Below are the code and all the weights of a small trained network. Each question names an input and a target symbol and asks about switching units off, where a switched-off unit gives its printed mean instead of its output.

import numpy as np


def w(rows, s, z=0):
    codes = np.array(rows[::2]) - 128.0
    scale = np.full(codes.shape[1], s)
    scale[-1] = z or s
    return codes * scale


def norm(h):
    return h / np.sqrt((h * h).mean(-1, keepdims=True) + 1e-5)


def softmax(a):
    e = np.exp(a - a.max(-1, keepdims=True))
    return e / e.sum(-1, keepdims=True)


def log_softmax(a):
    a = a - a.max(-1, keepdims=True)
    return a - np.log(np.exp(a).sum(-1, keepdims=True))


def net(x, mask):
    ids = ['βγηλμξτψω'.index(c) for c in x.split()]
    T = len(ids)
    res = E[ids] + P[:T]
    u = 0
    for l in range(3):
        r = norm(res)
        for j in range(2):
            rows = slice(2 * j, 2 * j + 2)
            q, k, v = (r @ M[l][rows].T for M in (Q, K, V))
            z = softmax(np.where(np.tri(T) > 0, q @ k.T / 2**0.5, -1e9)) @ v
            o = O[l][rows]
            res = res + np.where(mask[u + j], z, o[:, -1]) @ o[:, :-1]
        u += 2
    return log_softmax(norm(res)[-1] @ U[:, :-1].T + U[:, -1])


Q, K, V, O = {}, {}, {}, {}
E = w([
[111,130,136],'β',
[109,113,138],'γ',
[231,53,23],'η',
[159,98,216],'λ',
[108,112,137],'μ',
[49,212,206],'ξ',
[110,105,137],'τ',
[186,218,130],'ψ',
[73,169,2],'ω',
],0.0091)
P = w([
[79,68,32],'0',
[194,131,1],'1',
[157,38,22],'2',
[164,36,43],'3',
[167,145,48],'4',
[136,83,2],'5',
[163,132,68],'6',
[151,78,52],'7',
],0.00095)
Q[0] = w([
[7,206,86],'0.h0',
[123,170,253],'0.h0',
[226,186,48],'0.h1',
[167,128,134],'0.h1',
],0.0044)
K[0] = w([
[205,86,98],'0.h0',
[81,2,146],'0.h0',
[32,106,162],'0.h1',
[77,162,137],'0.h1',
],0.004)
V[0] = w([
[253,54,148],'0.h0',
[86,100,165],'0.h0',
[192,124,231],'0.h1',
[161,61,100],'0.h1',
],0.0039)
O[0] = w([
[252,39,179,9],'0.h0',
[102,57,69,236],'0.h0',
[199,60,100,4],'0.h1',
[164,62,248,178],'0.h1',
],0.0027,0.0012)
Q[1] = w([
[35,62,128],'1.h0',
[121,81,2],'1.h0',
[90,153,240],'1.h1',
[204,127,70],'1.h1',
],0.0058)
K[1] = w([
[193,179,162],'1.h0',
[130,210,98],'1.h0',
[85,103,3],'1.h1',
[142,237,193],'1.h1',
],0.0063)
V[1] = w([
[145,64,2],'1.h0',
[177,193,20],'1.h0',
[133,27,169],'1.h1',
[146,154,248],'1.h1',
],0.0054)
O[1] = w([
[127,104,2,150],'1.h0',
[173,219,92,2],'1.h0',
[103,189,101,198],'1.h1',
[100,155,242,10],'1.h1',
],0.0056,0.0014)
Q[2] = w([
[74,98,254],'2.h0',
[202,139,201],'2.h0',
[219,167,103],'2.h1',
[192,131,121],'2.h1',
],0.0088)
K[2] = w([
[69,93,254],'2.h0',
[85,117,125],'2.h0',
[190,113,108],'2.h1',
[178,128,117],'2.h1',
],0.014)
V[2] = w([
[3,183,109],'2.h0',
[113,33,173],'2.h0',
[91,189,68],'2.h1',
[141,108,144],'2.h1',
],0.0049)
O[2] = w([
[15,192,108,246],'2.h0',
[115,1,134,180],'2.h0',
[138,95,226,245],'2.h1',
[124,135,98,93],'2.h1',
],0.0034,0.0012)
U = w([
[71,144,122,110],'β',
[62,91,92,90],'γ',
[239,64,28,155],'η',
[180,44,255,248],'λ',
[91,104,114,29],'μ',
[26,169,246,74],'ξ',
[91,97,104,39],'τ',
[204,198,160,241],'ψ',
[98,160,1,5],'ω',
],0.0074,0.0029)

Each question gives the input, a string of symbols that net reads in full, and the target symbol t.
The units are the heads (2 rows each of Q, K, V and O). Each row of codes is followed by its name. A weight is (code - 128) times the scale printed after its matrix; where a second scale follows, it is the last column's (O and U).
mask holds one flag per head, layer by layer. A switched-off head (its flag False) gives its mean, the last column of its rows in O, instead of its output. The means were averaged over made-up inputs and are rounded, as every weight is.
A unit's drop is (log p(t) with every unit on - log p(t) with that unit switched off) / (log p(t) with every unit on - log p(t) with every unit switched off).
The circuit of an input: a set's keep is (log p(t) with only the set's units on - log p(t) with every unit switched off) / (log p(t) with every unit on - log p(t) with every unit switched off). Starting from all 6 units, units are removed one at a time, each time the one whose removal leaves the highest keep (on an exact tie, the one counted first), for as long as the keep stays at least 0.8.
units of the circuit, in order: the units of the circuit, biggest drop first
unit that matters most: the unit with the biggest drop
which heads matter: for each layer, one digit per head in row order, 1 if its drop is at least 0.15 and else 0, layers parted by /
drop when u is switched off: that unit's drop, to one decimal
input τ β γ λ γ, target λ: units of the circuit, in order => (1.h0, 2.h0)
input ψ λ β, target ψ: units of the circuit, in order => (1.h0, 0.h1, 0.h0)
input μ β β ξ ξ ψ ψ μ, target ξ: units of the circuit, in order => (1.h0)
input ψ γ λ β λ β, target λ: units of the circuit, in order => (1.h1, 2.h0, 0.h0, 0.h1)
input ψ ψ λ γ, target λ: which heads matter => 11 / 11 / 10
input γ τ ψ γ ψ γ, target ψ: units of the circuit, in order => (1.h0, 2.h0)
input η γ ψ ψ λ τ, target λ: units of the circuit, in order => (2.h0, 0.h0)
input τ η λ η τ, target η: which heads matter => 00 / 10 / 10
input β γ η μ, target η: which heads matter => 00 / 11 / 10
input β β τ λ τ, target λ: units of the circuit, in order => (1.h0, 2.h0)
input η β τ η β, target η: which heads matter => 10 / 01 / 10
input ω μ η β, target η: units of the circuit, in order => (1.h1, 2.h0)
input τ η τ, target η: units of the circuit, in order => (1.h0, 2.h0)
input ξ η μ γ, target η: unit that matters most => 2.h0
input ψ η λ λ ψ η μ, target η: units of the circuit, in order => (2.h0, 0.h1, 1.h0)
input β ψ ω μ, target ω: drop when 1.h0 is switched off => 0.7
input ψ λ ψ ω ψ β, target ψ: drop when 1.h0 is switched off => 0.8
input λ β ξ β λ μ, target λ: drop when 1.h0 is switched off => 0.2
input η γ η η γ, target η: drop when 1.h1 is switched off => 0.1
input λ λ β, target λ: unit that matters most => 2.h0
